Below is a small trained network, with its code and all its weights. Each question gives an input and a target symbol and asks what happens when units are switched off, that is, made to give their printed mean instead of their output.

import numpy as np


def w(rows, s, z=0):
    codes = np.array(rows[::2]) - 128.0
    scale = np.full(codes.shape[1], s)
    scale[-1] = z or s
    return codes * scale


def norm(h):
    return h / np.sqrt((h * h).mean(-1, keepdims=True) + 1e-5)


def f(y):
    return y / 2 * (1 + np.tanh(0.7978845608 * (y + 0.044715 * y**3)))


def softmax(a):
    e = np.exp(a - a.max(-1, keepdims=True))
    return e / e.sum(-1, keepdims=True)


def log_softmax(a):
    a = a - a.max(-1, keepdims=True)
    return a - np.log(np.exp(a).sum(-1, keepdims=True))


def net(x, mask):
    ids = ['αβδεζηθλμξπστφψω'.index(c) for c in x.split()]
    T = len(ids)
    res = E[ids] + P[:T]
    r = norm(res)
    for j in range(2):
        rows = slice(2 * j, 2 * j + 2)
        q, k, v = (r @ M[0][rows].T for M in (Q, K, V))
        z = softmax(np.where(np.tri(T) > 0, q @ k.T / 2**0.5, -1e9)) @ v
        o = O[0][rows]
        res = res + np.where(mask[j], z, o[:, -1]) @ o[:, :-1]
    y = f(norm(res) @ A[0][:, :-1].T + A[0][:, -1])
    res = res + np.where(mask[2:10], y, B[0][:, -1]) @ B[0][:, :-1]
    return log_softmax(norm(res)[-1] @ U[:, :-1].T + U[:, -1])


Q, K, V, O, A, B = {}, {}, {}, {}, {}, {}
E = w([
[127,110,84,250,83,81,125,162,112],'α',
[170,169,150,122,189,142,152,141,151],'β',
[191,82,159,8,118,120,132,64,161],'δ',
[157,142,168,97,100,60,77,30,131],'ε',
[58,125,131,125,132,145,140,60,85],'ζ',
[207,75,118,129,93,136,119,135,192],'η',
[137,136,103,132,165,141,163,128,152],'θ',
[144,121,106,137,158,141,169,130,148],'λ',
[87,23,47,119,48,84,180,48,103],'μ',
[165,130,103,126,134,154,199,154,139],'ξ',
[53,118,145,116,134,161,146,88,85],'π',
[54,138,164,92,110,156,141,31,81],'σ',
[86,31,139,75,130,188,122,152,100],'τ',
[37,59,84,87,222,78,115,54,131],'φ',
[84,153,158,92,147,120,148,80,18],'ψ',
[180,179,127,176,70,209,106,144,185],'ω',
],0.015)
P = w([
[136,86,76,215,183,142,133,4,100],'0',
[60,121,183,205,71,102,193,127,210],'1',
[149,142,58,143,171,170,133,116,110],'2',
[169,71,183,197,208,112,133,86,103],'3',
[91,155,160,146,136,98,154,169,221],'4',
[164,153,74,127,145,158,118,137,109],'5',
[159,75,173,187,187,96,132,120,102],'6',
[79,161,130,114,128,102,122,177,188],'7',
[159,170,94,129,128,166,122,145,111],'8',
[145,57,165,171,173,84,128,136,103],'9',
[95,157,122,94,129,88,96,191,174],'10',
[153,185,113,130,122,171,123,157,116],'11',
[144,64,152,165,135,89,133,105,111],'12',
],0.014)
Q[0] = w([
[100,81,180,149,130,81,116,128,195],'head 0',
[72,173,88,75,87,127,92,178,152],'head 0',
[167,2,201,152,138,100,83,115,132],'head 1',
[173,180,110,159,169,226,208,68,74],'head 1',
],0.0099)
K[0] = w([
[96,177,158,140,132,226,159,116,92],'head 0',
[134,71,68,188,168,117,193,37,161],'head 0',
[122,230,184,134,103,254,157,117,138],'head 1',
[140,96,139,67,77,82,21,210,126],'head 1',
],0.009)
V[0] = w([
[98,208,96,205,150,50,219,56,79],'head 0',
[95,147,141,169,157,228,114,5,233],'head 0',
[137,194,138,230,100,111,3,166,129],'head 1',
[193,157,125,93,92,55,148,19,168],'head 1',
],0.0065)
O[0] = w([
[149,170,93,134,96,46,127,199,77,230],'head 0',
[63,129,163,135,92,178,108,175,174,253],'head 0',
[154,110,133,165,95,91,17,192,129,59],'head 1',
[210,194,160,104,109,80,118,2,189,148],'head 1',
],0.0082,0.0059)
A[0] = w([
[113,114,185,143,112,68,163,110,187,191],'neuron 0',
[87,155,108,91,136,129,184,112,119,104],'neuron 1',
[136,193,112,153,137,125,107,156,114,52],'neuron 2',
[82,154,141,109,103,92,176,177,250,226],'neuron 3',
[113,120,121,182,128,71,107,122,124,75],'neuron 4',
[78,170,172,95,123,118,94,126,115,108],'neuron 5',
[160,135,93,149,137,159,125,160,182,6],'neuron 6',
[151,86,135,139,115,66,134,90,97,206],'neuron 7',
],0.014,0.0026)
B[0] = w([
[1,79,75,171,95,135,138,205,126,209],'neuron 0',
[188,111,149,86,70,112,81,244,173,202],'neuron 1',
[85,17,19,59,57,76,133,123,106,148],'neuron 2',
[82,99,205,109,104,36,81,186,140,254],'neuron 3',
[123,161,167,50,163,195,83,76,155,160],'neuron 4',
[128,63,96,184,109,97,42,170,159,175],'neuron 5',
[155,115,153,158,203,145,73,171,74,153],'neuron 6',
[168,165,163,154,213,107,177,185,130,188],'neuron 7',
],0.0091,0.01)
U = w([
[43,135,187,150,74,53,148,162,124,121],'α',
[82,153,99,55,167,102,80,202,197,49],'β',
[169,136,104,141,122,27,59,83,135,167],'δ',
[180,72,190,130,168,172,2,120,119,132],'ε',
[187,150,116,137,77,118,209,159,132,174],'ζ',
[124,153,137,126,134,103,117,90,123,166],'η',
[153,167,192,49,118,151,153,87,171,253],'θ',
[74,98,103,87,212,113,125,107,134,112],'λ',
[112,163,99,141,164,137,146,162,167,52],'μ',
[163,160,184,109,175,76,173,131,11,183],'ξ',
[76,207,122,109,156,145,113,126,102,139],'π',
[148,90,118,166,138,120,126,108,162,105],'σ',
[62,184,121,80,144,242,154,223,68,56],'τ',
[117,24,150,123,135,171,162,83,94,162],'φ',
[121,123,110,134,133,103,171,110,121,153],'ψ',
[97,77,20,127,133,106,97,104,38,85],'ω',
],0.0087,0.0039)

Each question gives the input, a string of symbols that net reads in full, and the target symbol t.
The units are the heads (2 rows each of Q, K, V and O) and the neurons (one row each of A and B). Each row of codes is followed by its name. A weight is (code - 128) times the scale printed after its matrix; where a second scale follows, it is the last column's (O, A, B and U).
mask holds one flag per unit, heads first, then neurons. A switched-off unit (its flag False) gives its mean, the last column of its rows in O or B, instead of its output. The means were averaged over made-up inputs and are rounded, as every weight is.
A unit's drop is (log p(t) with every unit on - log p(t) with that unit switched off) / (log p(t) with every unit on - log p(t) with every unit switched off).
The circuit of an input: a set's keep is (log p(t) with only the set's units on - log p(t) with every unit switched off) / (log p(t) with every unit on - log p(t) with every unit switched off). Starting from all 10 units, units are removed one at a time, each time the one whose removal leaves the highest keep (on an exact tie, the one counted first), for as long as the keep stays at least 0.8.
circuit, biggest first: the units of the circuit, biggest drop first
most important unit: the unit with the biggest drop
k most important neurons: the k neurons with the biggest drops, biggest first
input α δ φ ω ε ω, target δ: 2 most important neurons -> [neuron 2; neuron 0]
input ψ π ξ α η π α λ ψ, target ω: circuit, biggest first -> [head 1; neuron 3; neuron 2]
input θ λ η, target ε: circuit, biggest first -> [neuron 6; neuron 0]
input τ α α, target ω: circuit, biggest first -> [neuron 2; neuron 3; neuron 1]
input β ω δ φ λ π ω σ φ η τ ω, target τ: 4 most important neurons -> [neuron 5; neuron 1; neuron 3; neuron 2]
input σ ε ψ λ η ψ θ β β η η τ β, target φ: most important unit -> head 0
input ε τ σ ζ, target φ: circuit, biggest first -> [head 0; neuron 3]
input α η θ, target ε: circuit, biggest first -> [neuron 6; head 1]
input ψ ψ ω τ τ ψ λ δ ε μ η β, target ε: circuit, biggest first -> [head 0; neuron 6; head 1]
input α λ τ σ β η δ σ ζ τ τ ψ ψ, target ξ: 2 most important neurons -> [neuron 7; neuron 0]
input μ φ ω τ θ ψ ζ, target ξ: circuit, biggest first -> [head 0; neuron 7]
input τ ψ δ π, target ξ: 2 most important neurons -> [neuron 7; neuron 3]
input ω ψ σ τ θ η ψ ξ β, target ε: circuit, biggest first -> [head 0; neuron 6]
input τ θ ψ μ λ ω η ε ψ τ δ ψ, target θ: circuit, biggest first -> [head 1; head 0; neuron 0]
input ψ σ ε σ ξ τ ψ ψ λ ε, target ξ: most important unit -> head 0
input φ β τ δ σ π, target θ: 2 most important neurons -> [neuron 0; neuron 3]
input φ ψ ζ σ σ λ λ λ σ π φ θ ψ, target ξ: 2 most important neurons -> [neuron 7; neuron 3]
input μ β ξ, target ζ: 2 most important neurons -> [neuron 0; neuron 4]
input ξ τ β δ, target φ: circuit, biggest first -> [neuron 3; neuron 1]
input ζ σ σ φ α λ, target ω: most important unit -> neuron 2
input β δ δ τ θ τ θ ψ ξ ζ ψ τ σ, target ξ: 2 most important neurons -> [neuron 7; neuron 0]
input ε α δ σ ζ δ θ ψ α δ τ λ, target τ: 3 most important neurons -> [neuron 3; neuron 5; neuron 7]
input α η σ ψ α ψ, target ω: 2 most important neurons -> [neuron 2; neuron 3]
input η ξ τ, target τ: 3 most important neurons -> [neuron 3; neuron 5; neuron 2]
input ψ η σ η ψ φ α, target ξ: 2 most important neurons -> [neuron 7; neuron 4]
input ψ π ζ φ δ τ λ ξ ψ σ ψ μ, target ζ: 2 most important neurons -> [neuron 3; neuron 0]
input ω λ ψ δ τ ψ, target τ: 2 most important neurons -> [neuron 3; neuron 2]
input β ζ δ τ π β μ ξ ψ τ ψ β τ, target ξ: 2 most important neurons -> [neuron 7; neuron 0]
input ψ ψ α ω λ θ, target ω: most important unit -> neuron 2
